Here are made-up things, facts about them, and rows of numbers that follow some of those facts. Name the thing behind each unnamed row.

Facts:
{kubretruk, gupoflum, rostam, gramugrel, budrubak, bopa, druklum, kavom} λ mosuplom
{treruster, logi, ribis, gruko, zetrastam, fleda, lopifor, florer, guflami, bruflos, vete, tulete, bomiflon} λ goplonim
{brubu, stipin, siskesar, skestom, viplun, likor, flagar, bapak, plinar, skivus, noskes} λ tumer
{troskel, bipugram, stumos, klesok, mustin, tribrin, gribel, sutrul, kifliplin, zelem, flunomi, tusek} λ menaklak
{rotu, voston, lebri} λ nafol
{kiplur, listi, zosufen, flakle, labos, brimistun, vobur, demik} λ flezon
{drokle, trazil, druzenir, telibel, traskeklel, dreplin, bofis} λ bimal
{kepapus, pigro, pogrus, sidrudro, treta, gaseko, lapetrer, zizus, flistofun, skatru} λ goklu
{laklim, diflus} λ luflok
{flodan, viplan, latifor, medrok, dreze} λ dritron
{vagu, gepon} λ flatur
{siskor, trogretrim, nuklazum} λ dopo
{mipil, flisas, punuvik, depli, soven, laromal, skeza} λ skimisus
{drogre, nimor, trevedros, flista, stabres, vubem} λ skuzin
{zivam, vimegir} λ labo
{gramo, stesek, sesku, nomos} λ pefor
{bropek, satres, papilek} λ magu
{nugro, medror} λ gemu
{flemom, stamol} λ gresu
{dresek, pavek} λ bragri
{trebidre} λ pubro
{nufuval, gobrik, brigror, rugre} λ flosok
{drumek, pabroplol} λ ramer
{serevor} λ skobraskas
{grokom} λ feri
{ruklel} λ flenetes
treruster θ: papilek, likor
logi θ: brubu, nimor, gaseko, stesek, diflus, flodan, skivus
voston θ: florer
ribis θ: lapetrer, stipin
zetrastam θ: bimal, brubu
kepapus θ: brimistun, skestom, diflus
listi θ: bruflos, vete, nufuval
dopo θ: gramugrel, zivam, labos, medrok, flatur
bipugram θ: bragri, siskor
goklu θ: zosufen, vete, druklum
flisas θ: tumer, gresu, flakle, skatru
flezon θ: zizus, skivus
viplun θ: luflok
druzenir θ: stumos
pigro θ: viplan
sidrudro θ: gramugrel, bopa, mipil
nugro θ: flenetes, gribel, plinar, flakle, serevor
dresek θ: bomiflon, fleda, viplan, drokle, medrok
dreplin θ: bragri, gramo, laromal
mustin θ: bopa, menaklak, gupoflum, lagratru
treta θ: nuklazum, dritron
satres θ: serevor, mipil
stamol θ: medror, flodan
bapak θ: ruklel, trazil, florer, gepon, serevor
vobur θ: klesok, latifor, luflok
grokom θ: flenetes, rugre, demik
trevedros θ: magu, drokle, skestom
pabroplol θ: flodan, labo
pavek θ: bomiflon, drokle, ramer, zelem
sesku θ: flenetes, labos, nuklazum
sutrul θ: flagar, zizus, gresu, nuklazum
skeza θ: gaseko, labos, medrok
stabres θ: tulete, rugre, demik, likor
kifliplin θ: flagar, drogre, lebri
flunomi θ: zosufen
flistofun θ: guflami, skatru, bropek, soven, medrok
vubem θ: tribrin, trogretrim, vete, pogrus
noskes θ: punuvik
nomos θ: tulete, drumek, ramer
kavom θ: plinar, gramo
goplonim θ: laklim, rostam, vete
{kubretruk} ψ medrok
{brubu, troskel, trebidre} ψ laromal
{rotu, mipil, dresek, diflus} ψ skatru
{kiplur} ψ sesku
{gruko} ψ ramer
{fleda, listi, lopifor, klesok, treta, stabres, flunomi, dreze} ψ goklu
{laklim, stumos, brigror, ruklel} ψ feri
{flisas} ψ menaklak
{florer, bopa} ψ goplonim
{siskesar} ψ budrubak
{skestom, viplun} ψ kiplur
{pigro} ψ zivam
{gramo, gobrik, tribrin} ψ mosuplom
{bropek, papilek} ψ pavek
{flemom} ψ lagratru
{likor} ψ tumer
{gramugrel} ψ ruklel
{mustin, bomiflon} ψ gemu
{serevor, pavek} ψ magu
{stamol, latifor} ψ flezon
{laromal} ψ drumek
{gepon, sesku} ψ troskel
{nuklazum} ψ siskor
{plinar, kifliplin, skivus} ψ skimisus
{lapetrer, flistofun} ψ luflok
{tusek} ψ pefor

Some rows with their names:
drokle: [ 13 -10   3   2   3  -4  -2  13  -4   0   6 -19   5   6 -17 -11  10   1
  15 -12  13  20   2  14 -10   0   9  -3  -4  14   5   7  -2   3  18  -5
   8 -22  -5   5   8 -13  15]
papilek: [ 12  -9  -7   9  10  -6  -4   9  -5   3   6 -14  14   3 -14 -16  10  -4
   4 -11   6  20  -6  21 -18   5   7   0  -5  14  -9  -3  -6   3  13 -10
   7 -11   5  -1   6 -10  18]
troskel: [ -5 -13  -5 -35   4 -16  10   8 -10   5  -4 -17   9  11  -6 -22   5  -5
  18  -6  15  36  -6  27 -12   4  40 -13  17  25 -13   6  16  -2  17 -26
   9 -18  14  -8   3  -6  11]
kiplur: [ 10 -11  -1   3   6  -7  -4  11  -4   1   4 -14  14   5 -12 -16   9  -5
   8 -12   5  24  -9  24 -17   6  10  -3  -3  14 -14   0  -8   2  18 -13
   3 -15   7  -2   9  -7  19]
druzenir: [ 15  -9   0  -5   6   3  -3   9   1   1  11 -24   6  10 -14 -16   9   3
  17 -16   4  19   2   1 -12   1  -1  -1   5  15   5   6  -6  -2  10 -10
   7 -15  -1  -1   9  -7  19]
skivus: [ 21 -10  -3  13  11  -4   3   9  -9  -1   1  -7  14   6 -28 -14  12  10
  -1  -7   7  10 -13  23 -15  13   2   8   8  21 -12  -1  -1  -3  23  -6
  23 -10   3 -10  12   4  29]
telibel: [ 14 -10   1   3  11  -5  -3  13   0   2   2 -19   5   5 -16 -10  10   2
  16  -9   8  24   0  11  -9   1   3   0  -1  11   2   7  -1   2  15  -9
   9 -15  -2   0   7 -10  17]
ramer: [  8 -10 -17   5  13   6 -11  28  -1  10   1 -14 -16   1 -10  -8   3  -4
  14 -14  13   7   1  17  -8  -2   7 -11  -2  16   2  14  -7   3  18  -8
  25   0  -6 -14   5 -15   2]
grokom: [ 12 -14  -2  -2   4   3  -1   3   9   0  13 -23   8   9 -13 -19  11   4
  17 -14   7  16   5  -2  -8   1  -4  -2   3  12   3   8  -9   3   6 -17
  11  -4   2  -8  11  -7  13]
goklu: [ -1 -13 -16   4   1  29 -14  28  11  13   2 -26  -3  22   2   3  -7  -5
  20 -17 -17  12  -6  -2 -20  -4  -6 -24   2   1   4  -2  -4   3   5   6
  16  -5  -7 -11  11 -20  18]
klesok: [ -3 -10 -15 -14   4  -5   9   5  -6  13  -6 -17  17  13  -7 -15  12   4
   8   0   9  26  -3   8 -20  -1  37  -9   7  19  -7 -16  21   5  -4 -14
  21 -11   1   4   2 -16  17]
zosufen: [ 12 -10   1   4  11  -4  -1  12   1   0   4 -22   7  10 -14  -6   5  -4
  16 -11   3  26  -1  12 -11   2  -1  -2  -1   8   6   8   1   0  14  -5
  10 -16   0   0   8  -9  24]
dresek: [  8  -3  -4   4  -1   2  -1   7  -2   7  22 -15  13  15 -11 -12   5   2
  11 -27  19   8   9  10 -19   5  29 -15  -5  27  -2   2 -18   4  18 -10
  15 -34  -3  11  15   2  23]
druklum: [ 12 -10   2   4  11  -5  -2  12   2   1   4 -21   7   7 -15  -8   7  -1
  15 -10   6  25  -1  12 -10   2   1   0  -1   9   4   7   0   1  14  -6
   9 -15  -1   0   8  -9  20]
gramo: [ 11  -8  -5   5   9  -5  -5   8  -5   4   6 -12  13   4 -13 -17  12  -3
   5 -10   8  21  -5  19 -15   5   6  -1  -3  13 -11  -2  -7   2  12 -11
   8 -10   6  -2   7  -9  19]
latifor: [ 10  -7  -3   4   9  -5  -4  10  -2   3   5 -13  11   5 -13 -14   9  -2
   6 -11   8  22  -5  19 -15   5  10  -3  -3  14 -11  -1  -4   3  14 -11
   8 -14   5   0   8  -7  21]
bopa: [ 10  -8  -1   6   7  -5  -4  10  -2   2   4 -15  13   5 -12 -14  10  -2
   7 -12   8  23  -5  19 -16   4   9  -2  -4  13 -12  -1  -7   4  14 -10
   6 -15   4   0   9  -7  19]
gupoflum: [ 13  -9   2   3  10  -5  -3  12   0   1   4 -19   5   5 -16 -10  11   2
  15  -9   9  25  -1  10 -10   1   3   1  -1  10   1   6  -2   2  14  -8
   7 -15  -2   1   7  -9  17]
flenetes: [  7 -15 -18   9  16   4  -9  26   8  10   0 -14 -15  -1  -9  -8   3  -2
  16 -11   9   9   0  13  -8  -3   4  -9  -1  13  -2  15  -9   6  13 -16
  27   9  -4 -19   8 -12  -1]
nuklazum: [ 11 -12  -5  12  10  -9  -2  10   7   2   2 -18  11   3 -12 -12   7   1
   9  -9   1  22  -4  18 -17   4  10   0   0  14 -14  -1  -6   5   9 -21
  11 -10   3  -3  12   0  18]

Name these rows:
No name comes twice in this set of rows, the named rows included.
[  8  -2 -11   7  17   9 -11  31   8   2 -12 -19 -25  -8  -2 -12   0  -1
   3 -16  12   9  11  22  -3  -8   2 -11   1  11  -1  10   4   4   6  -6
  33   0  -4 -12   9  -3   3] -> feri
[  5 -11  -6   1  -2  14  -3   8   3   5   8 -20  20  23  -7  -9   2   0
  10 -11 -11  17  -6   7 -24   3   0 -14   5   9  -5 -11   5   1   4  -2
  13 -18   5   0  12  -8  33] -> listi
[ 14  -6   7  -5   3   5 -10  13   2   0   9 -29   6   8  -9 -14  10   1
  18 -24   0  26   0  -2 -14   0   0  -1   0  10   2   3 -18   0  11  -3
 -11 -24  -6   5   9 -10  16] -> kepapus
[ 19 -11  -1  11   6  -2   4   9 -10  -2   3  -6  14   8 -27 -15  12   9
  -1  -8  13   9 -11  26 -14  13   5   2   7  20 -11   1   1  -2  27  -3
  24 -12   4  -9  13   2  28] -> skestom
[ 11  -8   4   1  -6   4  -8  10   0  -1  12 -26  15   9  -6 -17   8  -4
  11 -28   2  22  -2  10 -21   2  10 -10  -4  13  -7  -3 -20   2  13  -5
  -9 -27  -1   6  12  -8  17] -> pigro
[ 12 -12 -22  10  16   3 -11  28  -3  10   1 -13 -13  -2 -12  -9   3  -6
  11 -14   7   7  -3  18 -12  -2   3  -7  -5  16   3  12 -10   3  16  -8
  23   4  -7 -14   3 -19   2] -> magu
[  7 -10   0  -4   5  -5  -4  11  -3   1   4 -12   9   6 -11 -16   8  -2
  11  -9   9  24  -6  24 -13   6  10  -7   2  14 -14   3  -2   2  19 -14
   7 -16   8  -4   9  -6  17] -> gepon
[  1  -9 -29 -13  20  -5   3  23  -5  16  -7 -20 -15   2  -7 -11   2  -6
  13 -11  16  16   3  11 -10  -6  29  -9   7  22   7  11   9   2   4 -16
  34   9  -4 -15  -3 -18  -1] -> menaklak
[ 11 -10  -7   6   8  -5  -4   6  -3   4   7 -12  14   3 -13 -19  13  -3
   4 -10  10  19  -5  17 -15   4   5  -1  -5  12  -9  -2  -8   4  10 -12
   9  -6   7  -3   6 -11  16] -> serevor
[  6   0   8   9  15  -7  -6  13  10  11  12 -20  10  12  -9   4  10   3
  18 -22  17  33   5  -3 -10   5  14  -3 -10   7  -4   8 -26   9  16  -7
   1 -23  -6   8  12   0  24] -> skatru
[  9 -13 -15 -16  14 -11  13   3   4   5   1 -34   7   9 -10 -19   7   4
  18 -12  -1  27   5  -6 -15  -3  24   4  16  24   8   2   9  -2  -8 -29
  17  -4  -2  -5   3  -4  13] -> sutrul
[ 18  -3  -2 -14  15   6  -8  14  -3   4   7 -23  -1   8 -14 -17  11   8
  15 -14  -4  20  -1  -1 -14   2   0   5  10  20   4   3  -5  -6  10 -11
   2 -19  -5   2   5  -3  22] -> pabroplol
[ 15  -8  -6   4  19  -4 -11   8   6   1  20 -10   5  10 -15 -10  -3 -11
  22   6  -3  15  11  22 -10  -2 -14  -4  -8  11  14  10  15   0  11 -20
  16 -26  11  13   6  -9  33] -> vete
[ 19 -11  -3   1   4   7   3   3  -9  -3  11 -10  14  12 -24 -21  12  10
   1 -14   7   5  -9  16 -15  13  -4   2  13  23  -7   0  -4  -6  23  -4
  22 -11   6 -12  13   5  31] -> viplun

Now the same things, written a new way:
Some things and their rows:
gresu: [ -3  -3  -3  -5   9   1   5   3  -5   3   1  10 -13   7  -1   1  -1  10
  -1 -11  -6  -1  -2  11   6  -6  15 -10  10  -6  -6  -4   2   3  -5  -5
   0  -6  -8  -6   8   2  10   5  -3  -2  -7]
klesok: [  3   6   0   7 -30  -1  -4 -11  -9 -15   3  22 -23 -12  -8 -19 -15  13
   4   8   6  -8  17  -3  -2   6 -16 -10  -9   4  12 -21 -11  17  16   9
 -12  -7  -7 -14  -8  -1   1   4  -7  24 -12]
gobrik: [ 5  3  2  3 -6  3  0 -3  6 -5 -1 -2  5 -1  3 -3  3  0 -3 -4  5 -1  3 -4
  1 -1 -1  1  4  5  1  1  3 -1  4  4  2  6  6  0 -2 -2 -4 -2  0  2  0]
zosufen: [-3  9 -3  8  0  6 -2  1 -3 -2  0  4  3  2 -1  2 -1 -2  2 -2  3  2 -2  0
 -8 -3  1  0 -4 10 -4  4  7 -4  4 -1  2  3 -1  3 -8  1  1 -6  5 -3 -5]
flunomi: [  1  18  -9   7 -19  -4 -10  -6  -9 -31  -2   8 -17  -9  -5 -16 -13  10
   3   1  18   6  -8   1 -14  -4   1   6 -14   6   8 -20  -7  -2  11   0
 -17   0  14  -8  -8  10  -3  -2   9  15 -10]
tumer: [-10  -5  -7  -8  10  -3   7   5 -11   6   1  16 -21   9  -8  -1   3   9
   2 -14  -8  -2 -10  13   5 -11  19 -13  10  -9  -8 -12   7   9  -6  -7
  -3  -8 -13  -6  10   2  15   4  -2   2 -11]
plinar: [ 3  5  0  6 -9  7 -1 -3  2 -5 -1  6  0  2  0 -4  2  4 -3 -7  5 -3  5 -1
  3 -4 -1 -5  6  9  0 -4 11  2  4  3 -1  5 -1 -3 -4 -4 -1 -5  4  2 -5]
pubro: [-3 -2 -3 -7  7 -2  5  2 -3  0  1  4 -9  4 -1 -1  1  6 -1 -9 -3 -1 -5  7
  5 -7 12 -4  7 -8 -3 -5 -1  2 -5 -4  0 -3 -2 -5  8  2  4  4 -3  1 -5]
trebidre: [  8   6   6  10  -8   6  -3 -12   9  -4   0   1   9  -8  -7  -2  -2 -12
   5  14   0  11   2  -6  16  12 -17  20  -8   7   4  -3   1  -4 -11  -6
   6   5   4 -12  -4  -7  -9  -6  16 -10   5]
gepon: [  8   6   7  12  -6  11  -4 -11   7  -1  -1   7   5  -5  -7  -1  -4  -8
   5  11  -3  11   6  -1  17  13 -15  15  -5   9   2  -4   4  -3 -12  -7
   6   2  -2 -13  -3  -8  -3  -5  17 -14   3]
flenetes: [ -3  -3  -2  -3   6   2   4   2  -4   2   1   8 -10   5  -1   1  -1   7
  -1  -9  -5  -1  -1   9   4  -4  11  -9   8  -4  -4  -3   3   3  -4  -4
   0  -5  -7  -4   5   1   8   3  -2  -1  -6]
lopifor: [ 16 -14  17   6  19  -1  -4   6   9  -8  -4 -17   4 -13  22  11 -23   8
  -1  14 -10  11  16  10 -19  33   8  13  -9  -7  -1  31 -50 -14   6   9
   3 -22   5  13   9  18  19  26 -19 -11  30]
trogretrim: [ -2   9  -2  10   0   6  -4   1  -2  -1   0   3   6   2  -1   3  -1  -4
   2   1   3   2  -1  -2  -9   0  -1   0  -6  12  -3   6   7  -5   5   0
   2   3  -1   4 -10   0   1  -7   5  -4  -3]
vimegir: [ 0  1  0  2 -6 -1 -2 -1  1  1  0 -4  7 -2  0  0  3 -5  0  4  4 -1  0 -7
 -3  0 -8  2 -4  4  3  1  2  0  4  2  0  4  2  4 -5 -2 -6 -4  1  2  3]
rostam: [-3  9 -3  9  0  6 -2  1 -4 -2  0  4  3  3 -1  3 -1 -2  2 -2  2  2 -2  0
 -8 -3  1 -1 -4 11 -4  3  7 -4  4 -1  2  3 -2  2 -8  1  2 -6  5 -3 -5]
listi: [  4  12  -3   8  -8  -3  -9  -2  -5 -26  -2   0 -11 -10   3  -9 -16   9
   2   4  12   8  -3   2 -17   4   3   9 -14   3   5  -5 -18  -8  10   2
 -11  -5  13  -2  -5  13   1   4   2   8   0]
bopa: [ 4  3  2  6 -5  6 -1 -2  3 -2 -1  3  2  2  1 -1  1  3 -2 -3  2 -2  6 -1
  1  0 -2 -4  5  7  0  0  7  1  4  4  0  2 -1  0 -3 -3  0 -4  2 -1 -3]
trazil: [ 0  1  0  4 -3  3 -1  0 -1  3  0  3  2  1 -1  1  1 -1  0  1  1 -2  3 -1
 -2  1 -4 -4  0  6  0  0  6  1  3  1 -1  1 -4  2 -5 -2  1 -4  2 -1  0]
stumos: [ 10   0 -19 -20 -19   7 -20   4  -6  -7 -17   3  -4   4  20 -28 -11 -19
 -17   6  -2 -21 -10  11   1  -2 -21  -3   3 -14  21 -11  49  11  -9   0
 -28  -9   2 -16  -3 -18  13 -23  13 -10  -6]
pigro: [ 2  3 -2 -3 -5 -3  1 -3  4 -8  0 -5  2 -2  1 -7  3  0 -3 -3  6 -1 -3 -5
  3 -6  0  5  2 -3  3 -4  0  0  1  2  1  6 10 -3  1  0 -8 -2  0  7 -3]

Name these rows:
No name comes twice in this set of rows, the named rows included.
[  6   5  -1   3 -14  -7  -7  -4  -3 -23  -2   0 -14 -11   2 -11 -14  10
   1   6  11   4   1   0 -11   6  -2   5 -10  -1   9 -11 -18  -1   8   4
 -15  -6  11  -4  -2  10   0   7  -1  12   3] -> treta
[-5 -1 -3 -2 -2 -5  1  2 -4  6  2 -1  2  0 -4  3  4 -5  2  3  2 -1 -5 -5
 -4 -4 -4 -2 -5 -1  1 -2  2  1  1 -2 -2  3 -2  4 -5  0 -3 -2  1  4  2] -> budrubak
[ -1  17  -7  11 -13  10  -3  -4  -3 -12  -1  12  -3   4  -5  -8   3   3
  -1 -11  10  -1  -2  -1  -1 -11   2  -5   3  17  -2 -10  21   1   7   0
  -2   9   2  -5 -10  -3  -3 -13  12   3 -16] -> tribrin
[  3   3   3   1  -2   0   0 -11   6  -2   2   0   4  -7  -9  -2   0 -13
   6  12  -2  13  -7  -5  19   6 -11  23  -9  -4   3  -7  -5  -4 -17 -12
   6   4   5 -15   3  -5 -10  -1  14  -7   5] -> sesku
[  0   2   1   3  -1   1   0  -8   2   3   2   5   1  -5 -11   1   0 -11
   7  11  -4  11  -6  -2  15   6 -10  15  -8   0   1  -7   0  -2 -15 -12
   4   2  -2 -13   0  -5  -5  -2  14  -8   4] -> kiplur
[ -3  -4   2  -7  -9  -6   8  -7   1   4   7   1   1  -8  -3  -8   4  -5
   1   5  -3 -10   7 -12   8  -3 -12   2  -4 -11   4  -1 -13  13   4   6
   9   4   0  -8   3  -5 -11   5 -17  18  -6] -> vobur
[ -3   9  -4   3 -12   1  -1 -12  -3  -1   2  14  -6  -4 -20  -5   2 -12
   9  10   1  11 -11  -3  20  -1 -14  13  -9   2   4 -23  11   3 -17 -16
  -1   6  -3 -21  -4  -9  -9  -9  23  -4  -5] -> troskel
[-12  -7  -9 -17  14 -12  11   6  -9   6   5   4 -16   5  -5   1   5   4
   1 -12  -5  -1 -17   8   4 -16  20  -6   6 -21  -6  -9  -6   5  -9 -10
  -1  -5  -3  -6  13   6   5   9  -7   7  -5] -> flezon
[  4   2   4  -2 -12   0   7 -17   6  -3   7   8  -2 -11  -9 -13   0  -7
   4   9  -4   0   7 -10  27   2 -16  15  -3 -10   6 -11 -11  11 -10  -2
  13   5   3 -25   7 -10 -14   4  -4  10  -9] -> viplun
[ 17 -13 -12 -17 -10   0  -8   9   3  -4  -5  -4   6  -2  21 -12   2 -21
 -13   0   5  -6 -17  -1  -2  -9 -14   7   2 -26  14   2  17   6  -7  -7
 -23  -4   0 -19  -3  -9  16 -10   3   5  28] -> druzenir
[  9 -35  29  -7  20 -14  -9   3  19  22   1 -33  12   5  10  20   5   8
  -9  15  -9   4   6  12 -12  27  13   8   5 -14  -9  13 -32 -28 -14   9
  14   0  18  26  18   9   4  18 -29 -26  43] -> ribis

Now the same things, written a new way:
Some things and their rows:
flakle: [ 9 -4  0 -2  2 -2 -4 -8 -4 -9 -9  6  6]
trebidre: [  6  -8   7   1  -7  -1   3  -5   0   4   0 -18  -6]
soven: [ 2 -3  2  0  0 -6 -5 -1  0 -8  0  6  4]
mosuplom: [ 3  0 -1  8  4  7  7  9 10  8 -5  8  5]
gramo: [ 13  -5  -2  -3   1   3   0 -10  -2   0  -6 -10  -6]
bapak: [ 2 11  2 -3 -9 -7  5 -9 -3  9 -8  7  9]
stabres: [  2  17   3  11   2  -4   3 -14 -12  20  22  -7  -3]
rugre: [  8  -7  -1  -2  -1  -2  -1  -6  -2 -10   4   4   8]
goklu: [-15  19   3  18   8  18  15  -1   0  18  11   9   4]
vete: [-24 -21 -20  -1   5  23  -1  27 -20 -14   3 -11   4]
vubem: [-14   9   2  -5 -10   8  12   1   2   3   0   0   5]
druzenir: [-6  5  2 -3 -5  1  4  1  0 -1 -1  3  6]
vimegir: [-6  0  2 -6 -5  1  2 -3 -2 -9  1  2  4]
bruflos: [-24 -18 -18  -1   1  18  -1  29 -21  -7   2 -12   5]
flodan: [ -7  -4   7  -1   3   0 -10   4   4 -18  -4   5  -3]
plinar: [ 18  -2   1   0   4  -1   0 -17   1   1  -8  -4  -5]
laklim: [ -3  -8  -3 -22  -1  10  12  -8  -2   2   5   4 -22]
feri: [ -4  -3  -4 -12   1   4  10   5   1   9   1  20  -8]
gemu: [ 0  0 -1  6  2  6  6  8  6  6 -3  7  5]
sutrul: [  1  16  11   0  -8 -13  -1 -10   6   5  -9  10   3]

Which thing is each row?
No name comes twice in this set of rows, the named rows included.
[  6   9   2   0  -6 -12  -2  -2   1  16   2  -6  -6] -> flistofun
[ 2 -5 -2  5  5  9  6  6  7 -2 -4  8  3] -> luflok
[  2  -2   6   0   1  -1  -4  -6   2 -11  -8   8   1] -> flagar
[ 10  13   6  -1  -7  -8   8 -16   9  15  -3  -3  -6] -> mustin
[ -5   6   4  -2  -6 -15  -6   5   0   2   1   5   4] -> skeza
[  6   8   1  -1  -4 -10  -3  -4  -3  14  -7  -5  -5] -> flisas
[ 5 -2  0 -2  0  1  1 -9 -4 -6 -7  5  8] -> trazil
[ 16  -4   0  -2   3  -2   3 -10   5  -2   7  -5  -5] -> likor
[  7  -2   2   0  -2   0   2  -5   4   6  -1 -12  -8] -> kiplur
[ 5 -4 -2  6  6 10  4  1  3  0 -9  9  7] -> bragri
[  8   7   8  -2  -1  -1   7 -17  12   4   1  -2  -8] -> tusek
[ -8  -1   6  -2  -2  -2  -7   2   1 -14  -3   3   0] -> medror
[ -9 -22 -21  -1   4   3 -10  28 -22  -7  11 -10   9] -> tulete

